Here is a tiny trained network, its code and every weight. The questions are about switching its units off for an input and a target symbol, where a switched-off unit gives its printed mean instead of its output.

import numpy as np


def w(rows, s, z=0):
    codes = np.array(rows[::2]) - 128.0
    scale = np.full(codes.shape[1], s)
    scale[-1] = z or s
    return codes * scale


def norm(h):
    return h / np.sqrt((h * h).mean(-1, keepdims=True) + 1e-5)


def f(y):
    return y / 2 * (1 + np.tanh(0.7978845608 * (y + 0.044715 * y**3)))


def softmax(a):
    e = np.exp(a - a.max(-1, keepdims=True))
    return e / e.sum(-1, keepdims=True)


def log_softmax(a):
    a = a - a.max(-1, keepdims=True)
    return a - np.log(np.exp(a).sum(-1, keepdims=True))


def net(x, mask):
    ids = ['ΔΩαβγεζηθμξπστψ'.index(c) for c in x.split()]
    T = len(ids)
    res = E[ids] + P[:T]
    u = 0
    for l in range(2):
        q, k, v = (norm(res) @ M[l].T for M in (Q, K, V))
        z = softmax(np.where(np.tri(T) > 0, q @ k.T / 4**0.5, -1e9)) @ v
        res = res + np.where(mask[u], z, O[l][:, -1]) @ O[l][:, :-1]
        u += 1
        y = f(norm(res) @ A[l][:, :-1].T + A[l][:, -1])
        res = res + np.where(mask[u : u + 12], y, B[l][:, -1]) @ B[l][:, :-1]
        u += 12
    return log_softmax(norm(res)[-1] @ U[:, :-1].T + U[:, -1])


Q, K, V, O, A, B = {}, {}, {}, {}, {}, {}
E = w([
[107,61,93],'Δ',
[109,137,163],'Ω',
[129,137,96],'α',
[142,113,75],'β',
[117,163,109],'γ',
[250,129,104],'ε',
[248,133,111],'ζ',
[105,143,106],'η',
[111,199,134],'θ',
[124,141,152],'μ',
[126,165,122],'ξ',
[144,101,145],'π',
[96,187,128],'σ',
[135,92,119],'τ',
[162,108,129],'ψ',
],0.021)
P = w([
[64,177,120],'0',
[246,126,87],'1',
[21,129,135],'2',
[254,122,94],'3',
[18,56,209],'4',
[255,119,92],'5',
[27,154,119],'6',
[251,118,92],'7',
[20,74,197],'8',
[252,114,90],'9',
[21,162,120],'10',
[250,123,90],'11',
[18,158,117],'12',
],0.0097)
Q[0] = w([
[129,110,109],'L0H1',
[128,182,42],'L0H1',
[67,191,5],'L0H1',
[132,170,177],'L0H1',
],0.011)
K[0] = w([
[107,139,101],'L0H1',
[201,122,136],'L0H1',
[249,140,110],'L0H1',
[158,89,154],'L0H1',
],0.013)
V[0] = w([
[123,174,181],'L0H1',
[177,132,76],'L0H1',
[253,165,138],'L0H1',
[58,127,148],'L0H1',
],0.0068)
O[0] = w([
[152,107,174,116],'L0H1',
[135,3,201,208],'L0H1',
[145,73,244,250],'L0H1',
[77,182,120,54],'L0H1',
],0.0074,0.0025)
A[0] = w([
[119,102,142,59],'L0N1',
[126,94,172,89],'L0N2',
[109,123,88,59],'L0N3',
[5,169,191,113],'L0N4',
[131,167,117,17],'L0N5',
[160,40,139,3],'L0N6',
[153,32,81,152],'L0N7',
[75,83,96,150],'L0N8',
[182,113,129,124],'L0N9',
[249,211,70,74],'L0N10',
[123,114,135,35],'L0N11',
[118,139,53,209],'L0N12',
],0.011,0.0064)
B[0] = w([
[6,134,102,109],'L0N1',
[70,166,31,142],'L0N2',
[83,103,149,106],'L0N3',
[212,40,135,245],'L0N4',
[101,157,161,102],'L0N5',
[99,105,132,136],'L0N6',
[214,154,186,218],'L0N7',
[142,167,254,168],'L0N8',
[196,140,39,179],'L0N9',
[211,121,168,253],'L0N10',
[17,176,60,99],'L0N11',
[159,73,194,200],'L0N12',
],0.0067,0.0053)
Q[1] = w([
[58,85,246],'L1H1',
[72,120,225],'L1H1',
[63,133,204],'L1H1',
[95,153,37],'L1H1',
],0.014)
K[1] = w([
[6,195,148],'L1H1',
[79,169,118],'L1H1',
[76,187,131],'L1H1',
[139,100,123],'L1H1',
],0.017)
V[1] = w([
[31,124,79],'L1H1',
[60,78,85],'L1H1',
[190,19,151],'L1H1',
[110,66,254],'L1H1',
],0.012)
O[1] = w([
[255,89,180,12],'L1H1',
[212,63,133,44],'L1H1',
[79,65,63,202],'L1H1',
[14,66,181,181],'L1H1',
],0.0081,0.011)
A[1] = w([
[170,36,176,166],'L1N1',
[155,124,218,173],'L1N2',
[57,156,201,101],'L1N3',
[158,18,186,140],'L1N4',
[171,198,168,145],'L1N5',
[83,135,48,11],'L1N6',
[9,173,110,133],'L1N7',
[4,160,203,3],'L1N8',
[172,181,222,91],'L1N9',
[91,177,23,55],'L1N10',
[103,175,104,138],'L1N11',
[39,180,163,6],'L1N12',
],0.013,0.0048)
B[1] = w([
[122,175,1,159],'L1N1',
[57,190,88,159],'L1N2',
[177,145,202,186],'L1N3',
[95,177,65,166],'L1N4',
[28,58,125,143],'L1N5',
[81,165,157,171],'L1N6',
[231,42,159,254],'L1N7',
[233,179,117,210],'L1N8',
[11,140,125,151],'L1N9',
[102,163,201,200],'L1N10',
[126,117,177,154],'L1N11',
[210,135,126,168],'L1N12',
],0.0091,0.0092)
U = w([
[91,145,2,169],'Δ',
[178,181,167,97],'Ω',
[119,86,179,53],'α',
[86,67,164,65],'β',
[49,198,139,66],'γ',
[55,75,108,118],'ε',
[83,38,138,48],'ζ',
[118,254,59,140],'η',
[118,194,190,14],'θ',
[176,144,165,136],'μ',
[171,125,150,255],'ξ',
[199,142,95,208],'π',
[15,194,111,149],'σ',
[193,189,54,179],'τ',
[85,61,81,125],'ψ',
],0.015,0.0031)

Each question gives the input, a string of symbols that net reads in full, and the target symbol t.
The units are the heads (4 rows each of Q, K, V and O) and the neurons (one row each of A and B). Each row of codes is followed by its name. A weight is (code - 128) times the scale printed after its matrix; where a second scale follows, it is the last column's (O, A, B and U).
mask holds one flag per unit, layer by layer, with each layer's heads first. A switched-off unit (its flag False) gives its mean, the last column of its rows in O or B, instead of its output. The means were averaged over made-up inputs and are rounded, as every weight is.
A unit's drop is (log p(t) with every unit on - log p(t) with that unit switched off) / (log p(t) with every unit on - log p(t) with every unit switched off).
The circuit of an input: a set's keep is (log p(t) with only the set's units on - log p(t) with every unit switched off) / (log p(t) with every unit on - log p(t) with every unit switched off). Starting from the 12 units with the biggest drops (on a tie, the unit counted first), units are removed one at a time, each time the one whose removal leaves the highest keep (on an exact tie, the one counted first), for as long as the keep stays at least 0.8.
units of the circuit, in order: the units of the circuit, biggest drop first
unit that matters most: the unit with the biggest drop
k most important neurons: the k neurons with the biggest drops, biggest first
k most important neurons of layer l: the k neurons of layer l with the biggest drops, biggest first
input τ θ Δ ξ μ Ω τ, target τ: 2 most important neurons -> L0N4, L0N10
input τ Δ σ γ β π τ ζ π π Δ Ω η, target τ: units of the circuit, in order -> L0H1, L0N4, L1H1, L1N1
input π α Ω θ σ τ, target σ: units of the circuit, in order -> L1N8, L0H1, L1N10
input Δ γ Δ Ω π γ α Δ ξ α π, target Δ: unit that matters most -> L0N4
input γ η π θ ε ψ, target η: units of the circuit, in order -> L1N7, L0H1
input τ η σ θ Δ, target τ: units of the circuit, in order -> L0H1, L0N4, L1H1, L0N9
input η Ω ξ ψ η σ π π ψ σ θ, target η: 3 most important neurons of layer 0 -> L0N7, L0N10, L0N4
input Δ ζ ζ α Δ Ω ξ, target Δ: 3 most important neurons of layer 0 -> L0N4, L0N12, L0N10
input σ β ζ, target σ: 4 most important neurons of layer 0 -> L0N9, L0N4, L0N8, L0N7
input σ π τ ψ μ τ Ω β, target Δ: 2 most important neurons -> L1N7, L1N8
input Δ Ω σ, target Δ: 4 most important neurons -> L0N4, L0N10, L1N1, L0N12
input Δ ψ Δ ζ Ω, target Δ: 4 most important neurons -> L0N4, L0N10, L1N1, L0N12
input σ η ξ Ω θ γ σ η σ ε Δ, target σ: 2 most important neurons -> L0N7, L0N10
input η α ζ τ β Ω γ ε γ τ ξ, target η: 2 most important neurons of layer 0 -> L0N7, L0N10
input Δ τ ε ζ ε Δ Δ ε σ ζ ε β Δ, target Δ: 2 most important neurons of layer 0 -> L0N10, L0N4
input Ω ζ α ψ, target η: 2 most important neurons -> L1N7, L0N4
input σ γ η Ω θ Ω β, target σ: most important neuron -> L0N7
input Δ γ θ ξ π ζ Δ ζ ζ Δ η, target Δ: 2 most important neurons of layer 1 -> L1N1, L1N4
input Δ ψ σ θ Ω σ Ω, target Δ: 2 most important neurons of layer 1 -> L1N1, L1N4
input Δ ε σ σ π ζ τ α τ, target Δ: 3 most important neurons -> L0N10, L0N4, L1N1
input τ Δ ε ψ σ Δ η ε η ψ θ η ψ, target τ: unit that matters most -> L0N10
input Δ ξ θ σ ζ σ γ σ σ π ψ ε τ, target Δ: 2 most important neurons -> L0N10, L1N1
input Δ η ζ ε ψ π Δ η γ, target Δ: 3 most important neurons of layer 0 -> L0N4, L0N10, L0N12
